Where the symbols take the nodes:
J160 % J74
J160 & J605
J972 % J974
J972 & J910
J139 % J996
J139 & J547
J233 % J972
J233 & J97
J484 % J534
J484 & J527
J919 % J594
J919 & J330
J877 % J244
J877 & J684
J910 % J97
J910 & J972
J849 % J877
J849 & J554
J336 % J527
J336 & J534
J30 % J998
J30 & J281
J368 % J676
J368 & J873
J824 % J167
J824 & J452
J519 % J330
J519 & J594
J996 % J284
J996 & J203
J492 % J873
J492 & J676
J167 % J203
J167 & J284
J527 % J824
J527 & J484
J881 % J492
J881 & J965
J875 % J139
J875 & J928
J554 % J519
J554 & J849
J203 % J547
J203 & J996
J284 % J452
J284 & J167
J965 % J525
J965 & J881
J74 % J684
J74 & J244
J534 % J283
J534 & J336
J452 % J484
J452 & J824
J928 % J478
J928 & J875
J961 % J919
J961 & J120
J676 % J965
J676 & J492
J120 % J646
J120 & J961
J998 % J580
J998 & J387
J974 % J387
J974 & J580
J580 % J910
J580 & J974
J281 % J160
J281 & J30
J478 % J368
J478 & J419
J387 % J281
J387 & J998
J419 % J875
J419 & J478
J525 % J961
J525 & J646
J547 % J928
J547 & J139
J684 % J554
J684 & J877
J330 % J120
J330 & J919
J873 % J419
J873 & J368
J646 % J881
J646 & J525
J283 % J233
J283 & J585
J605 % J30
J605 & J160
J244 % J605
J244 & J74
J97 % J585
J97 & J233
J594 % J849
J594 & J519
J585 % J336
J585 & J283

The rows follow the links: the fewer symbols apart two nodes are, the more alike their rows tend to be.

Some nodes and rows for them; each showing differs a little:
J919: -66 58 53 -24 -169 51 40 -102 -366 140 11 24 15 -41 81 -36 191 -190 22 -126 52 -38 -67 -95 -129 -153 -189 170 -79 -63 -63 8 35 -61 67 -113 -4 13 -26 73 42 84 25
J336: -109 -42 -63 36 186 38 77 -29 366 130 92 -47 70 10 -68 61 -224 53 -25 -163 99 38 96 138 -4 -109 223 108 103 -124 100 -16 51 79 85 110 11 -85 10 63 118 -113 -50
J974: 103 4 -44 -143 -60 133 -14 12 -64 -157 113 87 17 81 67 -154 73 58 -116 160 26 18 -229 -36 -128 208 -9 -232 13 -30 -250 -63 24 130 -39 -45 -104 227 7 -72 -7 107 -83
J484: -68 45 0 -92 145 -5 -86 36 96 110 29 68 -83 118 92 -133 -165 26 -69 -113 -130 -26 -179 102 -215 -72 171 44 -66 136 -157 -32 -89 -4 124 134 -76 200 -7 61 -129 -200 -57
J452: -99 43 20 -67 179 21 -34 -24 119 158 28 81 -42 85 77 -88 -169 7 -68 -147 -55 -47 -151 123 -221 -135 223 130 -113 51 -106 -47 -28 -33 116 123 -56 137 -9 94 -51 -273 -35
J961: -58 56 74 -65 -162 129 91 -169 -325 109 17 36 106 -75 84 -89 190 -153 36 -48 144 -43 -140 -86 -137 -102 -187 124 -73 -122 -90 13 92 -28 23 -113 -19 43 -5 26 103 93 18
J605: 61 22 -39 124 -109 -217 -95 66 -181 -59 21 -105 -104 165 -36 150 96 -18 -70 80 -133 -29 219 -38 264 108 -11 -135 0 157 224 -59 -97 -98 -6 -71 12 -195 11 -44 -94 46 -78
J875: 37 62 23 90 177 75 99 -189 117 -5 32 -51 122 -115 20 94 -162 139 65 44 180 -46 90 92 110 17 99 20 -62 -165 126 17 109 -119 -55 126 59 -163 17 6 211 -230 44
J849: -95 67 39 42 -187 -117 -72 12 -351 148 -40 -35 -51 82 11 41 230 -217 -43 -117 -98 -59 46 -102 9 -97 -155 105 -61 109 95 -6 -55 -98 96 -123 -7 -57 -8 75 -107 107 -28
J684: -107 -66 -47 32 -199 35 68 -3 -126 145 25 -22 56 -40 -66 10 208 -231 3 -169 90 46 59 -116 -57 -133 -213 140 72 -84 25 -8 67 98 77 -138 5 -38 9 50 79 300 30
J525: -9 36 44 -92 -125 185 95 -177 -285 34 19 52 130 -103 93 -94 136 -101 58 -19 186 -15 -153 -89 -152 -43 -174 87 -57 -164 -159 46 90 -16 -29 -90 -16 87 -8 23 141 55 41

Each walk starts at a row. The symbols on each line, taken left to right, move it on to the next node.
Each answer is a row, close to the row of the node it stands for.
new walk
-97 71 21 -8 228 106 78 -182 140 114 68 -1 95 -36 53 32 -211 68 -1 -139 138 -45 -24 127 -57 -136 210 111 -71 -142 8 8 65 -104 82 128 15 -35 -7 62 128 -300 0
& & & % &
-9 62 42 62 220 145 130 -202 124 64 62 -42 126 -102 25 56 -198 85 47 -17 193 -22 47 116 50 -74 161 75 -54 -168 100 9 121 -104 6 125 29 -106 -22 18 179 -274 29
% % % % %
-7 41 -5 -124 88 -39 -116 88 69 40 -9 108 -101 112 96 -151 -90 25 -118 -40 -148 -11 -217 85 -218 4 184 -16 -54 153 -230 -64 -76 41 81 79 -87 230 -26 12 -159 -149 -59
new walk
-20 28 25 69 -159 -189 -108 55 -344 51 7 -54 -119 100 26 89 190 -142 -58 -67 -181 -27 89 -86 102 -40 -105 34 -41 177 164 -21 -87 -113 63 -109 5 -86 -22 16 -162 113 -37
& & % & & % & %
-58 -61 -46 -21 -206 150 122 -35 -135 91 102 23 138 -43 -47 -9 185 -188 -34 -120 193 51 11 -118 -73 -67 -191 78 69 -138 -73 5 103 115 39 -138 -11 -9 7 58 154 290 -13
% % & &
-123 -65 -19 66 -170 -44 6 88 -133 165 -53 -36 -25 -27 -67 40 163 -218 46 -180 2 50 130 -109 7 -162 -217 191 64 25 65 36 -5 38 59 -96 52 -95 18 70 24 263 31
new walk
23 20 -16 87 -102 -221 -136 56 -271 -12 8 -69 -116 132 -24 124 157 -88 -46 16 -191 -28 166 -67 145 47 -84 -56 -31 162 188 -58 -110 -101 37 -81 2 -125 -5 -6 -128 62 -67
& & % & % % % %
-92 -39 -12 68 -151 -137 -53 117 -106 127 -113 -45 -59 -21 -86 95 153 -187 78 -159 -97 23 174 -92 43 -164 -187 178 68 70 154 49 -45 6 63 -126 35 -123 -14 47 -56 216 46
% & % & % % %
46 -10 21 140 -55 -186 -88 117 -48 -58 -177 -122 -102 -25 -79 142 42 18 147 56 -139 10 224 -48 247 23 -124 0 46 133 231 67 -78 -62 -90 -55 80 -173 -22 -53 -116 50 79
new walk
99 8 -32 129 -5 -86 -5 -1 6 -126 113 -87 -7 68 -77 165 7 79 -92 175 1 11 201 20 315 193 80 -215 -1 7 215 -46 11 -86 -35 17 10 -227 -14 -80 17 -6 -89
% % % & & % &
17 18 -46 -128 73 -5 -116 83 48 -40 20 100 -117 143 84 -163 -71 66 -120 24 -169 -34 -239 40 -179 41 137 -96 -34 170 -242 -71 -102 60 39 25 -93 263 -5 -2 -178 -84 -63
% & % & & & &
-63 -49 -42 96 174 68 106 -65 304 76 137 -62 110 14 -79 108 -190 67 -54 -87 158 15 170 94 83 -63 200 16 83 -160 134 -30 88 24 72 126 10 -159 2 47 156 -88 -42
new walk
77 3 55 133 43 -102 -20 -9 34 -140 -123 -93 -6 -99 -51 162 -55 127 113 156 -33 -2 233 20 302 105 -43 -60 -1 -7 266 56 -17 -107 -144 42 84 -217 -12 -82 -4 -60 84
& & & % &
77 -1 37 131 7 -149 -62 80 -4 -119 -172 -93 -73 -42 -60 157 -19 77 128 144 -106 -10 241 -23 283 73 -62 -17 21 79 241 61 -68 -77 -122 17 64 -206 9 -50 -56 -16 55
% & % & & & &
45 22 54 -100 -106 194 95 -149 -205 -33 -18 104 131 -130 83 -161 132 -34 66 41 157 -19 -214 -81 -160 19 -167 23 -58 -147 -187 62 97 38 -80 -60 -1 145 -8 -24 125 72 81
new walk
87 20 68 70 138 8 80 -153 77 -100 -5 -78 117 -130 -12 121 -113 151 99 125 141 -51 154 72 244 49 87 -25 -35 -126 197 41 98 -125 -88 76 73 -191 -14 -48 133 -173 54
& & & % &
94 38 53 111 92 -49 36 -83 54 -106 -51 -67 49 -100 -46 152 -105 148 108 182 90 -17 186 57 285 106 15 -67 -21 -73 214 51 20 -107 -128 71 97 -202 -11 -89 81 -135 95
& & & %
71 35 40 -128 -83 190 69 -115 -142 -118 -59 103 86 -111 93 -185 84 20 89 125 126 -18 -233 -37 -156 62 -134 -26 -46 -118 -243 84 91 62 -117 -49 11 196 21 -51 94 42 74
new walk
3 -15 -2 102 -72 -213 -115 147 -48 -12 -166 -118 -134 -28 -90 159 83 -49 110 -25 -169 16 215 -57 197 -44 -168 78 39 159 216 68 -105 -53 -55 -50 63 -165 16 -12 -91 121 66
& % & % & % &
-73 -38 7 96 -111 -185 -89 162 -82 103 -143 -92 -95 -27 -95 126 135 -151 121 -93 -156 10 185 -80 117 -101 -188 157 54 126 170 57 -99 -25 -21 -94 49 -147 1 15 -99 159 59
% % & % % %
-109 61 48 20 -188 -33 1 -71 -397 147 -7 -32 -31 16 40 2 216 -236 -12 -149 -15 -45 -39 -108 -71 -136 -172 150 -76 9 21 -14 -12 -72 95 -140 -6 -30 -1 70 -34 98 -26
new walk
48 -16 -42 133 94 6 87 -65 178 -76 150 -89 70 31 -95 147 -102 94 -74 79 141 24 202 56 239 120 134 -137 60 -108 202 -49 76 -50 15 72 9 -222 13 -33 155 -40 -47
& % % % & & %
-35 -61 -63 -64 -185 183 130 -44 -99 27 151 59 137 -33 -12 -82 181 -137 -59 -32 212 34 -84 -97 -92 45 -150 -40 66 -157 -134 -18 135 123 15 -149 -31 62 -2 -3 168 261 -42
% & % % % &
70 -44 -63 -126 -147 180 88 -21 -75 -112 135 75 79 43 44 -146 130 -5 -122 134 107 24 -195 -52 -124 179 -55 -192 28 -121 -248 -34 77 138 -12 -85 -80 187 8 -52 56 198 -69
new walk
71 4 -32 -132 11 -6 -81 78 12 -88 42 92 -89 134 78 -170 -22 68 -135 107 -118 2 -249 20 -171 129 110 -171 -25 122 -266 -73 -92 82 -17 12 -114 249 29 -37 -154 -30 -89
% % % & & % &
89 34 -7 133 -39 -145 -44 39 -66 -125 79 -86 -73 129 -76 172 64 55 -93 136 -76 -17 198 -4 276 176 47 -198 -7 93 242 -70 -30 -102 -19 -15 1 -196 -32 -58 -53 25 -92
% % & % % & % %
88 -25 -58 124 62 -18 50 -32 81 -130 152 -103 55 51 -89 179 -38 95 -94 134 96 11 222 38 292 165 112 -197 29 -108 235 -59 54 -63 -27 17 -12 -232 18 -49 99 -33 -73
